Below is a small trained network, with its code and all its weights. Each question gives an input and a class and asks what happens when units are switched off, that is, made to give their printed mean instead of their output.

import numpy as np


def w(rows, s, z=0):
    codes = np.array(rows[::2]) - 128.0
    scale = np.full(codes.shape[1], s)
    scale[-1] = z or s
    return codes * scale


def norm(h):
    return h / np.sqrt((h * h).mean(-1, keepdims=True) + 1e-5)


def f(y):
    return y / 2 * (1 + np.tanh(0.7978845608 * (y + 0.044715 * y**3)))


def log_softmax(a):
    a = a - a.max(-1, keepdims=True)
    return a - np.log(np.exp(a).sum(-1, keepdims=True))


def net(x, mask):
    res = np.array(x, float).reshape(1, 5) / 4 @ E
    u = 0
    for l in range(3):
        y = f(norm(res) @ A[l][:, :-1].T + A[l][:, -1])
        res = res + np.where(mask[u : u + 3], y, B[l][:, -1]) @ B[l][:, :-1]
        u += 3
    return log_softmax(norm(res)[-1] @ U[:, :-1].T + U[:, -1])


A, B = {}, {}
E = w([
[66,110,219,95,101,128,120,154,129,170,144],'x0',
[139,203,5,121,147,133,110,57,168,189,114],'x1',
[191,96,106,69,199,163,102,172,127,226,219],'x2',
[195,155,106,114,196,133,83,28,36,146,63],'x3',
[184,161,132,90,65,179,222,156,156,187,167],'x4',
],0.0024)
A[0] = w([
[110,143,118,206,169,77,107,27,63,30,5,3],'0.n0',
[124,25,208,142,118,108,108,186,80,22,121,11],'0.n1',
[74,64,251,127,180,107,52,96,3,91,72,7],'0.n2',
],0.0035,0.0034)
B[0] = w([
[184,175,85,152,4,199,28,123,69,11,50,252],'0.n0',
[119,97,173,218,248,138,200,142,103,126,180,175],'0.n1',
[230,49,178,57,177,56,154,70,188,148,70,203],'0.n2',
],0.0043,0.0029)
A[1] = w([
[135,186,49,125,200,106,78,23,91,148,87,2],'1.n0',
[3,154,97,203,104,58,121,119,213,79,86,24],'1.n1',
[104,92,169,190,156,118,169,193,101,66,172,12],'1.n2',
],0.0042,0.0029)
B[1] = w([
[14,160,183,255,165,188,158,113,102,203,162,249],'1.n0',
[67,15,60,66,113,91,95,36,205,125,150,178],'1.n1',
[38,143,127,194,151,171,149,140,140,127,180,162],'1.n2',
],0.005,0.002)
A[2] = w([
[65,152,197,80,3,140,162,170,144,139,136,2],'2.n0',
[109,138,70,172,141,139,81,161,162,150,163,75],'2.n1',
[128,91,124,83,180,149,57,187,138,190,204,28],'2.n2',
],0.0048,0.0037)
B[2] = w([
[89,199,213,96,96,58,129,127,109,208,8,239],'2.n0',
[172,133,193,76,158,141,94,104,36,161,109,178],'2.n1',
[81,186,75,136,129,62,50,166,83,2,103,254],'2.n2',
],0.0051,0.00084)
U = w([
[157,154,87,202,53,176,66,51,70,26,42,172],'0',
[135,164,63,60,166,85,12,202,77,103,180,153],'1',
[199,31,223,92,194,69,119,78,114,115,82,121],'2',
[87,170,204,70,56,82,176,163,153,222,86,74],'3',
[245,163,31,90,108,180,207,138,145,167,176,2],'4',
[53,48,41,94,66,97,117,57,216,99,152,162],'5',
[92,165,93,198,204,185,106,53,85,255,164,132],'6',
[61,86,196,227,169,130,189,204,129,77,201,188],'7',
],0.01,0.0014)

Each question gives the input, the list of numbers given to net, and the class t.
The units are the neurons (one row each of A and B). Each row of codes is followed by its name. A weight is (code - 128) times the scale printed after its matrix; where a second scale follows, it is the last column's (A, B and U).
mask holds one flag per neuron, layer by layer. A switched-off neuron (its flag False) gives its mean, the last column of its row in B, instead of its output. The means were averaged over made-up inputs and are rounded, as every weight is.
A unit's drop is (log p(t) with every unit on - log p(t) with that unit switched off) / (log p(t) with every unit on - log p(t) with every unit switched off).
The circuit of an input: a set's keep is (log p(t) with only the set's units on - log p(t) with every unit switched off) / (log p(t) with every unit on - log p(t) with every unit switched off). Starting from all 9 units, units are removed one at a time, each time the one whose removal leaves the highest keep (on an exact tie, the one counted first), for as long as the keep stays at least 0.8.
circuit, biggest first: the units of the circuit, biggest drop first
most important unit: the unit with the biggest drop
k most important neurons: the k neurons with the biggest drops, biggest first
k most important neurons of layer l: the k neurons of layer l with the biggest drops, biggest first
drop of u: that unit's drop, to one decimal
input [-2,3,-4,-1,5], class 5: circuit, biggest first -> 0.n0, 1.n1, 0.n2
input [3,6,5,-3,2], class 1: most important unit -> 2.n2
input [-3,-2,-2,0,4], class 3: 2 most important neurons -> 0.n0, 0.n1
input [-5,-7,0,1,-8], class 2: 2 most important neurons -> 0.n2, 0.n1
input [-2,7,-6,4,8], class 6: 3 most important neurons -> 1.n0, 0.n0, 2.n2
input [-2,-6,0,4,-4], class 2: 2 most important neurons of layer 0 -> 0.n2, 0.n1
input [1,0,2,-3,-7], class 2: 2 most important neurons -> 0.n2, 1.n0
input [8,-4,8,5,8], class 1: 2 most important neurons of layer 0 -> 0.n2, 0.n0
input [-7,-7,-2,1,0], class 7: 2 most important neurons -> 0.n1, 1.n2
input [-4,0,1,6,6], class 6: 3 most important neurons -> 1.n0, 0.n0, 0.n2
input [-4,-1,-3,-3,5], class 3: 2 most important neurons -> 2.n0, 0.n0
input [0,6,-2,8,2], class 6: 2 most important neurons -> 1.n0, 2.n2
input [4,-3,-7,-2,-4], class 2: 2 most important neurons -> 0.n2, 1.n0
input [-8,-4,5,-5,2], class 1: 2 most important neurons of layer 0 -> 0.n1, 0.n0
input [4,2,2,3,5], class 4: circuit, biggest first -> 1.n0
input [-6,7,-4,3,8], class 6: 2 most important neurons -> 1.n0, 0.n0
input [-5,-1,3,0,-4], class 6: drop of 2.n2 -> 0.2
input [4,7,-6,-2,-2], class 5: drop of 1.n1 -> 1.6
input [2,2,7,-2,4], class 1: drop of 2.n2 -> 0.7
input [-6,8,-8,-8,2], class 5: drop of 1.n1 -> 0.4
